Below is a small trained network, with its code and all its weights. Each question gives an input and a class and asks what happens when units are switched off, that is, made to give their printed mean instead of their output.

import numpy as np


def w(rows, s, z=0):
    codes = np.array(rows[::2]) - 128.0
    scale = np.full(codes.shape[1], s)
    scale[-1] = z or s
    return codes * scale


def norm(h):
    return h / np.sqrt((h * h).mean(-1, keepdims=True) + 1e-5)


def f(y):
    return np.maximum(y, 0)


def log_softmax(a):
    a = a - a.max(-1, keepdims=True)
    return a - np.log(np.exp(a).sum(-1, keepdims=True))


def net(x, mask):
    res = np.array(x, float).reshape(1, 4) / 4 @ E
    u = 0
    for l in range(3):
        y = f(norm(res) @ A[l][:, :-1].T + A[l][:, -1])
        res = res + np.where(mask[u : u + 3], y, B[l][:, -1]) @ B[l][:, :-1]
        u += 3
    return log_softmax(norm(res)[-1] @ U[:, :-1].T + U[:, -1])


A, B = {}, {}
E = w([
[99,87,151,150],'x0',
[122,118,134,133],'x1',
[206,50,143,71],'x2',
[166,225,254,143],'x3',
],0.0038)
A[0] = w([
[195,175,207,208,2],'L0N1',
[255,66,143,82,146],'L0N2',
[144,153,199,96,42],'L0N3',
],0.0044,0.002)
B[0] = w([
[20,101,11,1,195],'L0N1',
[160,142,135,178,253],'L0N2',
[132,41,219,91,172],'L0N3',
],0.0058,0.0029)
A[1] = w([
[129,244,96,133,171],'L1N1',
[253,68,222,155,254],'L1N2',
[69,219,120,150,46],'L1N3',
],0.004,0.00083)
B[1] = w([
[107,50,134,170,202],'L1N1',
[254,191,145,231,254],'L1N2',
[196,132,152,187,199],'L1N3',
],0.0063,0.0026)
A[2] = w([
[81,168,162,254,251],'L2N1',
[144,184,239,84,48],'L2N2',
[66,161,121,97,158],'L2N3',
],0.0076,0.0013)
B[2] = w([
[193,159,129,152,254],'L2N1',
[2,35,70,83,204],'L2N2',
[182,163,169,52,157],'L2N3',
],0.0089,0.0052)
U = w([
[221,228,159,175,255],'0',
[2,77,75,66,1],'1',
],0.0063,5.4e-05)

Each question gives the input, the list of numbers given to net, and the class t.
The units are the neurons (one row each of A and B). Each row of codes is followed by its name. A weight is (code - 128) times the scale printed after its matrix; where a second scale follows, it is the last column's (A, B and U).
mask holds one flag per neuron, layer by layer. A switched-off neuron (its flag False) gives its mean, the last column of its row in B, instead of its output. The means were averaged over made-up inputs and are rounded, as every weight is.
A unit's drop is (log p(t) with every unit on - log p(t) with that unit switched off) / (log p(t) with every unit on - log p(t) with every unit switched off).
most important unit: the unit with the biggest drop
k most important neurons: the k neurons with the biggest drops, biggest first
drop when u is switched off: that unit's drop, to one decimal
input [-6,2,-1,2], class 1: 2 most important neurons	[L0N2; L0N3]
input [-1,6,6,-5], class 0: most important unit	L2N2
input [1,4,8,-4], class 0: 3 most important neurons	[L2N2; L1N2; L0N1]
input [0,-7,-3,7], class 1: 2 most important neurons	[L2N2; L0N1]
input [5,-1,-2,8], class 1: 2 most important neurons	[L2N2; L0N1]
input [2,-6,3,-3], class 0: 3 most important neurons	[L0N1; L2N2; L0N2]
input [1,-2,-5,-3], class 0: 2 most important neurons	[L2N2; L2N1]
input [-5,7,-5,8], class 1: 3 most important neurons	[L2N2; L0N1; L1N2]
input [-4,-4,5,6], class 1: 3 most important neurons	[L2N2; L0N1; L2N1]
input [7,-3,6,-3], class 0: 4 most important neurons	[L2N2; L1N2; L0N1; L0N2]
input [6,-6,-8,-4], class 0: drop when L2N2 is switched off	0.2
input [8,-7,-8,-2], class 0: drop when L2N1 is switched off	0.1
input [8,-2,0,5], class 1: drop when L1N3 is switched off	0.0
input [5,6,1,4], class 1: most important neuron	[L0N1]
input [-5,-2,-2,4], class 1: drop when L2N2 is switched off	0.3
